Below is a small trained network, with its code and all its weights. Each question gives an input and a class and asks what happens when units are switched off, that is, made to give their printed mean instead of their output.

import numpy as np


def w(rows, s, z=0):
    codes = np.array(rows[::2]) - 128.0
    scale = np.full(codes.shape[1], s)
    scale[-1] = z or s
    return codes * scale


def norm(h):
    return h / np.sqrt((h * h).mean(-1, keepdims=True) + 1e-5)


def f(y):
    return np.maximum(y, 0)


def log_softmax(a):
    a = a - a.max(-1, keepdims=True)
    return a - np.log(np.exp(a).sum(-1, keepdims=True))


def net(x, mask):
    res = np.array(x, float).reshape(1, 6) / 4 @ E
    u = 0
    for l in range(4):
        y = f(norm(res) @ A[l][:, :-1].T + A[l][:, -1])
        res = res + np.where(mask[u : u + 9], y, B[l][:, -1]) @ B[l][:, :-1]
        u += 9
    return log_softmax(norm(res)[-1] @ U[:, :-1].T + U[:, -1])


A, B = {}, {}
E = w([
[178,133,254],'x0',
[130,118,118],'x1',
[130,144,138],'x2',
[131,135,131],'x3',
[199,138,28],'x4',
[193,137,37],'x5',
],0.0062)
A[0] = w([
[254,184,154,255],'0.n1',
[92,140,100,24],'0.n2',
[87,197,206,153],'0.n3',
[84,153,158,173],'0.n4',
[149,68,165,51],'0.n5',
[123,179,136,114],'0.n6',
[57,116,41,167],'0.n7',
[116,67,50,90],'0.n8',
[108,118,46,11],'0.n9',
],0.0076,0.0025)
B[0] = w([
[146,47,57,253],'0.n1',
[73,126,182,138],'0.n2',
[183,67,69,208],'0.n3',
[115,115,4,178],'0.n4',
[169,201,168,144],'0.n5',
[54,97,92,136],'0.n6',
[169,181,19,218],'0.n7',
[134,115,157,186],'0.n8',
[129,205,183,173],'0.n9',
],0.0041,0.0054)
A[1] = w([
[82,205,133,133],'1.n1',
[133,141,56,189],'1.n2',
[150,115,184,117],'1.n3',
[101,120,158,5],'1.n4',
[134,56,127,158],'1.n5',
[8,151,128,98],'1.n6',
[102,110,73,180],'1.n7',
[176,90,134,142],'1.n8',
[166,152,131,126],'1.n9',
],0.013,0.0032)
B[1] = w([
[160,43,178,152],'1.n1',
[65,151,210,255],'1.n2',
[190,237,220,167],'1.n3',
[94,121,185,138],'1.n4',
[95,150,220,189],'1.n5',
[69,20,101,187],'1.n6',
[17,141,188,221],'1.n7',
[160,3,190,192],'1.n8',
[58,111,61,155],'1.n9',
],0.0052,0.0074)
A[2] = w([
[221,118,148,204],'2.n1',
[158,103,180,8],'2.n2',
[254,173,122,103],'2.n3',
[208,34,147,111],'2.n4',
[174,35,81,7],'2.n5',
[183,202,144,79],'2.n6',
[190,175,140,99],'2.n7',
[165,83,188,5],'2.n8',
[86,176,89,205],'2.n9',
],0.0077,0.002)
B[2] = w([
[97,104,133,220],'2.n1',
[182,112,126,187],'2.n2',
[2,43,63,168],'2.n3',
[100,50,132,252],'2.n4',
[86,140,110,177],'2.n5',
[118,79,166,138],'2.n6',
[116,50,85,145],'2.n7',
[161,116,146,214],'2.n8',
[125,211,157,226],'2.n9',
],0.007,0.0034)
A[3] = w([
[205,196,147,5],'3.n1',
[176,103,199,26],'3.n2',
[243,128,239,170],'3.n3',
[182,195,228,83],'3.n4',
[169,215,77,165],'3.n5',
[105,147,183,88],'3.n6',
[154,47,134,221],'3.n7',
[126,134,254,254],'3.n8',
[131,92,218,69],'3.n9',
],0.007,0.002)
B[3] = w([
[159,142,104,128],'3.n1',
[177,135,128,169],'3.n2',
[224,129,138,200],'3.n3',
[54,191,184,158],'3.n4',
[253,88,79,159],'3.n5',
[27,121,37,165],'3.n6',
[123,83,151,215],'3.n7',
[158,203,27,254],'3.n8',
[252,195,74,203],'3.n9',
],0.0054)
U = w([
[82,43,109,253],'0',
[85,196,111,135],'1',
[87,204,93,78],'2',
[173,176,7,73],'3',
[186,193,197,123],'4',
[215,102,148,84],'5',
[204,90,143,123],'6',
],0.017,0.003)

Each question gives the input, the list of numbers given to net, and the class t.
The units are the neurons (one row each of A and B). Each row of codes is followed by its name. A weight is (code - 128) times the scale printed after its matrix; where a second scale follows, it is the last column's (A, B and U).
mask holds one flag per neuron, layer by layer. A switched-off neuron (its flag False) gives its mean, the last column of its row in B, instead of its output. The means were averaged over made-up inputs and are rounded, as every weight is.
A unit's drop is (log p(t) with every unit on - log p(t) with that unit switched off) / (log p(t) with every unit on - log p(t) with every unit switched off).
The circuit of an input: a set's keep is (log p(t) with only the set's units on - log p(t) with every unit switched off) / (log p(t) with every unit on - log p(t) with every unit switched off). Starting from the 12 units with the biggest drops (on a tie, the unit counted first), units are removed one at a time, each time the one whose removal leaves the highest keep (on an exact tie, the one counted first), for as long as the keep stays at least 0.8.
circuit, biggest first: the units of the circuit, biggest drop first
unit that matters most: the unit with the biggest drop
k most important neurons: the k neurons with the biggest drops, biggest first
top k neurons in layer l: the k neurons of layer l with the biggest drops, biggest first
drop when u is switched off: that unit's drop, to one decimal
input [-2,6,4,8,7,-4], class 2: unit that matters most : 1.n2
input [5,-6,-8,8,1,5], class 0: 2 most important neurons : (2.n4 1.n7)
input [1,-8,-3,-3,-6,3], class 5: circuit, biggest first : (1.n7 3.n9)
input [1,-6,-4,-4,-3,-4], class 4: circuit, biggest first : (1.n3 1.n7 3.n8)
input [-1,2,-2,-6,-7,4], class 1: circuit, biggest first : (1.n8 2.n4)
input [8,-1,-1,-3,7,1], class 0: circuit, biggest first : (2.n3 2.n4)
input [-5,6,-1,5,6,-1], class 2: 2 most important neurons : (1.n2 1.n7)
input [1,-8,-4,-1,-1,-7], class 4: 3 most important neurons : (1.n3 1.n7 1.n8)
input [7,4,-2,7,2,6], class 0: top 2 neurons in layer 2 : (2.n3 2.n4)
input [-7,-7,-7,-8,1,-3], class 2: 2 most important neurons : (0.n7 1.n8)
input [2,5,-4,-5,-5,0], class 4: 2 most important neurons : (1.n3 0.n1)
input [5,-5,7,8,5,-4], class 6: 3 most important neurons : (1.n8 0.n7 1.n5)
input [-8,4,-8,0,-7,3], class 1: 2 most important neurons : (0.n7 1.n8)
input [7,1,-4,3,4,7], class 0: circuit, biggest first : (2.n3)
input [-8,-6,-7,4,5,-1], class 2: 2 most important neurons : (1.n2 1.n7)
input [-4,1,-1,8,-1,6], class 1: 2 most important neurons : (1.n2 1.n7)
input [-3,3,1,-6,3,-8], class 2: 2 most important neurons : (1.n8 0.n7)
input [0,3,-2,-6,-4,1], class 1: 2 most important neurons : (0.n4 1.n5)
input [3,1,-4,-8,-8,-2], class 4: drop when 1.n7 is switched off : 0.1
input [-4,-3,6,-5,5,-7], class 2: unit that matters most : 0.n7
input [8,-6,-3,7,8,6], class 0: drop when 2.n3 is switched off : 0.2
input [-1,1,-5,3,1,-2], class 2: drop when 0.n7 is switched off : 0.8
input [-5,-3,0,-5,-5,7], class 1: top 2 neurons in layer 1 : (1.n2 1.n7)
